Here is a tiny trained network, its code and every weight. The questions are about switching its units off for an input and a target symbol, where a switched-off unit gives its printed mean instead of its output.

import numpy as np


def w(rows, s, z=0):
    codes = np.array(rows[::2]) - 128.0
    scale = np.full(codes.shape[1], s)
    scale[-1] = z or s
    return codes * scale


def f(y):
    return y / 2 * (1 + np.tanh(0.7978845608 * (y + 0.044715 * y**3)))


def softmax(a):
    e = np.exp(a - a.max(-1, keepdims=True))
    return e / e.sum(-1, keepdims=True)


def log_softmax(a):
    a = a - a.max(-1, keepdims=True)
    return a - np.log(np.exp(a).sum(-1, keepdims=True))


def net(x, mask):
    ids = ['ΓΔΠΨΩβζηθλσφ'.index(c) for c in x.split()]
    T = len(ids)
    res = E[ids] + P[:T]
    u = 0
    for l in range(3):
        r = res
        for j in range(2):
            rows = slice(2 * j, 2 * j + 2)
            q, k, v = (r @ M[l][rows].T for M in (Q, K, V))
            z = softmax(np.where(np.tri(T) > 0, q @ k.T / 2**0.5, -1e9)) @ v
            o = O[l][rows]
            res = res + np.where(mask[u + j], z, o[:, -1]) @ o[:, :-1]
        u += 2
        y = f(res @ A[l][:, :-1].T + A[l][:, -1])
        res = res + np.where(mask[u : u + 8], y, B[l][:, -1]) @ B[l][:, :-1]
        u += 8
    return log_softmax(res[-1] @ U[:, :-1].T + U[:, -1])


Q, K, V, O, A, B = {}, {}, {}, {}, {}, {}
E = w([
[147,103,149,150,175,123,100],'Γ',
[128,111,184,109,64,137,158],'Δ',
[162,99,191,71,154,151,153],'Π',
[165,146,165,81,137,160,159],'Ψ',
[116,150,119,127,72,120,144],'Ω',
[102,115,92,192,76,59,156],'β',
[147,131,54,145,156,175,124],'ζ',
[5,108,127,126,171,106,96],'η',
[130,83,178,186,155,89,165],'θ',
[243,89,83,190,72,156,249],'λ',
[88,141,136,166,120,136,210],'σ',
[141,163,129,104,169,148,59],'φ',
],0.024)
P = w([
[164,47,58,150,75,143,105],'0',
[128,207,49,31,228,42,223],'1',
[88,130,3,152,134,183,108],'2',
[122,158,178,87,166,46,168],'3',
[67,132,3,146,142,183,102],'4',
[129,129,227,93,134,58,166],'5',
[30,172,11,164,160,171,79],'6',
[106,162,203,88,165,50,167],'7',
[105,100,38,137,113,180,87],'8',
[123,140,210,63,154,64,179],'9',
[67,125,77,157,138,207,60],'10',
[136,131,203,66,193,61,182],'11',
[58,123,121,170,135,233,43],'12',
[108,153,222,61,154,54,166],'13',
],0.0071)
Q[0] = w([
[102,191,204,73,149,101,160],'L0H1',
[128,100,130,130,156,155,126],'L0H1',
[68,172,48,76,179,202,75],'L0H2',
[47,88,97,115,149,254,68],'L0H2',
],0.0074)
K[0] = w([
[69,143,180,27,124,201,123],'L0H1',
[105,85,147,77,156,117,117],'L0H1',
[244,66,148,74,84,244,119],'L0H2',
[254,192,206,82,80,185,143],'L0H2',
],0.007)
V[0] = w([
[138,148,162,188,117,112,162],'L0H1',
[205,95,119,122,138,128,61],'L0H1',
[92,119,133,120,115,124,141],'L0H2',
[225,165,198,89,59,255,93],'L0H2',
],0.0058)
O[0] = w([
[69,254,173,181,159,207,58,150],'L0H1',
[111,208,110,146,135,25,103,98],'L0H1',
[75,125,62,102,188,111,188,145],'L0H2',
[150,125,120,120,145,173,124,2],'L0H2',
],0.0075,0.0077)
A[0] = w([
[95,171,190,135,106,55,171,46],'L0N1',
[143,68,106,113,226,201,181,154],'L0N2',
[204,44,78,98,33,180,187,182],'L0N3',
[73,155,157,78,222,89,1,160],'L0N4',
[108,63,126,148,20,22,110,102],'L0N5',
[121,20,60,248,90,195,5,254],'L0N6',
[228,53,168,92,105,146,13,48],'L0N7',
[137,190,168,66,141,104,234,131],'L0N8',
],0.006,0.0044)
B[0] = w([
[181,95,186,144,152,65,136,184],'L0N1',
[156,135,196,167,150,99,114,189],'L0N2',
[115,186,149,80,162,129,149,195],'L0N3',
[156,140,191,112,159,155,155,194],'L0N4',
[124,190,136,112,137,123,107,235],'L0N5',
[59,84,1,60,153,55,171,255],'L0N6',
[141,121,140,97,203,142,150,130],'L0N7',
[130,93,151,212,123,82,63,201],'L0N8',
],0.0089,0.0055)
Q[1] = w([
[156,2,96,169,67,130,170],'L1H1',
[129,152,244,160,106,141,5],'L1H1',
[148,151,151,162,103,159,117],'L1H2',
[211,92,61,103,111,177,102],'L1H2',
],0.0073)
K[1] = w([
[246,45,190,134,161,181,172],'L1H1',
[83,132,118,193,233,122,254],'L1H1',
[123,191,254,82,231,80,140],'L1H2',
[177,181,38,95,78,105,34],'L1H2',
],0.0056)
V[1] = w([
[88,214,123,108,182,89,134],'L1H1',
[131,104,164,186,89,184,151],'L1H1',
[101,118,128,95,142,110,132],'L1H2',
[173,2,74,216,103,119,186],'L1H2',
],0.0053)
O[1] = w([
[214,33,150,108,146,187,148,255],'L1H1',
[105,167,127,114,180,131,135,20],'L1H1',
[213,37,114,9,159,221,194,186],'L1H2',
[34,254,127,133,205,66,70,195],'L1H2',
],0.0087,0.0045)
A[1] = w([
[151,94,145,157,168,139,172,136],'L1N1',
[94,114,62,78,29,103,136,14],'L1N2',
[107,10,227,119,188,97,88,227],'L1N3',
[134,74,250,158,215,156,65,33],'L1N4',
[189,191,77,59,150,202,36,252],'L1N5',
[219,189,49,244,120,53,130,149],'L1N6',
[237,253,220,88,135,205,127,158],'L1N7',
[55,206,81,52,103,230,99,218],'L1N8',
],0.0062,0.0035)
B[1] = w([
[183,217,138,74,107,89,254,162],'L1N1',
[106,131,90,101,121,100,63,154],'L1N2',
[117,134,35,117,156,81,169,249],'L1N3',
[168,110,68,83,137,87,156,192],'L1N4',
[157,62,170,104,191,184,117,161],'L1N5',
[105,96,178,6,114,147,113,182],'L1N6',
[95,151,199,201,192,98,182,179],'L1N7',
[161,101,190,19,28,177,111,162],'L1N8',
],0.0076,0.011)
Q[2] = w([
[99,25,115,211,134,107,199],'L2H1',
[123,91,131,235,191,159,108],'L2H1',
[117,138,119,211,71,254,114],'L2H2',
[84,142,108,141,214,148,152],'L2H2',
],0.0072)
K[2] = w([
[124,90,119,123,255,162,147],'L2H1',
[143,96,77,200,194,182,172],'L2H1',
[235,121,102,120,176,159,12],'L2H2',
[143,178,139,149,126,53,83],'L2H2',
],0.006)
V[2] = w([
[123,242,88,119,1,95,161],'L2H1',
[81,109,132,133,151,134,163],'L2H1',
[71,111,154,141,140,66,125],'L2H2',
[106,111,185,86,149,143,92],'L2H2',
],0.0068)
O[2] = w([
[172,2,87,207,111,128,178,28],'L2H1',
[88,227,99,137,72,102,161,190],'L2H1',
[166,122,103,130,177,130,166,255],'L2H2',
[207,103,79,87,23,113,186,97],'L2H2',
],0.008,0.0078)
A[2] = w([
[136,148,215,172,114,77,154,43],'L2N1',
[68,114,94,102,130,76,130,122],'L2N2',
[111,122,95,94,164,65,64,75],'L2N3',
[168,66,59,109,116,130,37,37],'L2N4',
[190,141,164,165,118,179,47,3],'L2N5',
[141,133,84,110,146,128,1,127],'L2N6',
[149,146,206,84,181,152,119,157],'L2N7',
[192,209,179,205,159,117,178,139],'L2N8',
],0.0096,0.006)
B[2] = w([
[180,108,78,92,251,209,95,182],'L2N1',
[158,135,198,181,127,172,128,246],'L2N2',
[162,66,152,163,126,241,86,214],'L2N3',
[72,234,70,131,104,144,101,162],'L2N4',
[1,59,110,32,179,79,153,126],'L2N5',
[125,158,62,162,156,11,154,142],'L2N6',
[160,146,134,211,6,55,61,240],'L2N7',
[21,87,150,77,127,150,55,240],'L2N8',
],0.0082,0.014)
U = w([
[118,130,103,62,61,174,124,73],'Γ',
[254,84,113,105,105,174,82,167],'Δ',
[110,136,63,58,151,137,92,14],'Π',
[114,67,138,137,98,19,154,230],'Ψ',
[56,197,141,125,92,169,193,100],'Ω',
[138,63,183,76,145,231,120,153],'β',
[85,194,183,214,186,174,172,134],'ζ',
[175,184,124,74,122,133,219,254],'η',
[65,80,87,196,97,136,86,111],'θ',
[152,45,184,72,36,180,144,97],'λ',
[199,143,123,180,228,167,106,147],'σ',
[204,122,227,146,64,210,101,212],'φ',
],0.0073,0.0046)

Each question gives the input, a string of symbols that net reads in full, and the target symbol t.
The units are the heads (2 rows each of Q, K, V and O) and the neurons (one row each of A and B). Each row of codes is followed by its name. A weight is (code - 128) times the scale printed after its matrix; where a second scale follows, it is the last column's (O, A, B and U).
mask holds one flag per unit, layer by layer, with each layer's heads first. A switched-off unit (its flag False) gives its mean, the last column of its rows in O or B, instead of its output. The means were averaged over made-up inputs and are rounded, as every weight is.
A unit's drop is (log p(t) with every unit on - log p(t) with that unit switched off) / (log p(t) with every unit on - log p(t) with every unit switched off).
k most important neurons: the k neurons with the biggest drops, biggest first
top k neurons in layer l: the k neurons of layer l with the biggest drops, biggest first
which heads matter: for each layer, one digit per head in row order, 1 if its drop is at least 0.15 and else 0, layers parted by /
input Ψ β β Γ, target Ψ: which heads matter	00 / 11 / 00
input Δ θ η η ζ β, target η: 2 most important neurons	L2N7; L2N8
input φ ζ β Π η Ψ Ψ θ β η β β β Ω, target Ψ: which heads matter	11 / 00 / 10
input θ φ β β β η Δ β φ, target Δ: top 2 neurons in layer 1	L1N5; L1N8
input β Γ β Π ζ Π θ φ Ω Ψ φ Γ, target φ: which heads matter	01 / 00 / 10
input Π ζ φ λ Π Ψ Ψ Γ φ η, target φ: top 2 neurons in layer 1	L1N5; L1N8
input η β Δ η θ η η λ Ψ Ψ Δ β η Π, target η: 2 most important neurons	L1N3; L1N4
input β Δ Ψ λ, target β: 4 most important neurons	L2N8; L2N1; L1N6; L0N6
input λ Γ θ φ Δ β η σ Δ ζ φ φ η, target β: 2 most important neurons	L1N8; L0N4
input Ω Ω β η, target η: which heads matter	00 / 01 / 00
input θ η Ψ η β θ Ψ Γ Ω, target Γ: top 2 neurons in layer 0	L0N1; L0N8
input λ β Ω θ η β Ψ ζ, target Δ: most important neuron	L1N3
input λ Γ θ Γ σ λ λ Δ Ψ, target φ: top 2 neurons in layer 0	L0N1; L0N6
input φ β β η Ω φ λ β, target φ: top 3 neurons in layer 1	L1N8; L1N5; L1N4
input β β Ω θ β β Δ, target λ: 3 most important neurons	L1N8; L1N3; L0N2
input η σ Ψ Ψ β Ψ Π Γ Ψ η η Ψ φ θ, target φ: top neuron in layer 0	L0N7
input θ β Γ θ Ω Ψ η β Ψ ζ θ θ, target σ: top 2 neurons in layer 2	L2N1; L2N3
input Ψ Ψ β β Ψ Ψ Ψ η β η β Δ, target η: 4 most important neurons	L1N3; L2N3; L2N7; L0N4
input Ψ β Δ θ β Ψ λ Δ β Ω, target Ψ: which heads matter	01 / 10 / 10
input ζ η θ, target ζ: top neuron in layer 0	L0N3
input β η β Ψ Γ η Δ Π β β σ, target Ω: top 2 neurons in layer 0	L0N5; L0N2
input Ψ β θ η λ φ Ψ λ λ, target η: top 2 neurons in layer 2	L2N8; L2N7
input θ ζ Γ η η Δ, target η: top 2 neurons in layer 0	L0N4; L0N8
input θ Ψ θ β ζ, target Π: top 3 neurons in layer 2	L2N4; L2N7; L2N6
input Ω Γ σ φ β β β β β η Ω, target Γ: 2 most important neurons	L1N8; L2N4
input Π β Ψ η β Γ, target η: 3 most important neurons	L1N3; L1N1; L1N4
input θ Ψ ζ η, target η: 3 most important neurons	L0N4; L2N8; L0N6
input Ψ Δ σ η Ω β θ β β β φ θ, target φ: most important neuron	L1N5
input ζ Δ β η β Ψ σ η λ λ σ, target Ω: top 2 neurons in layer 1	L1N6; L1N4
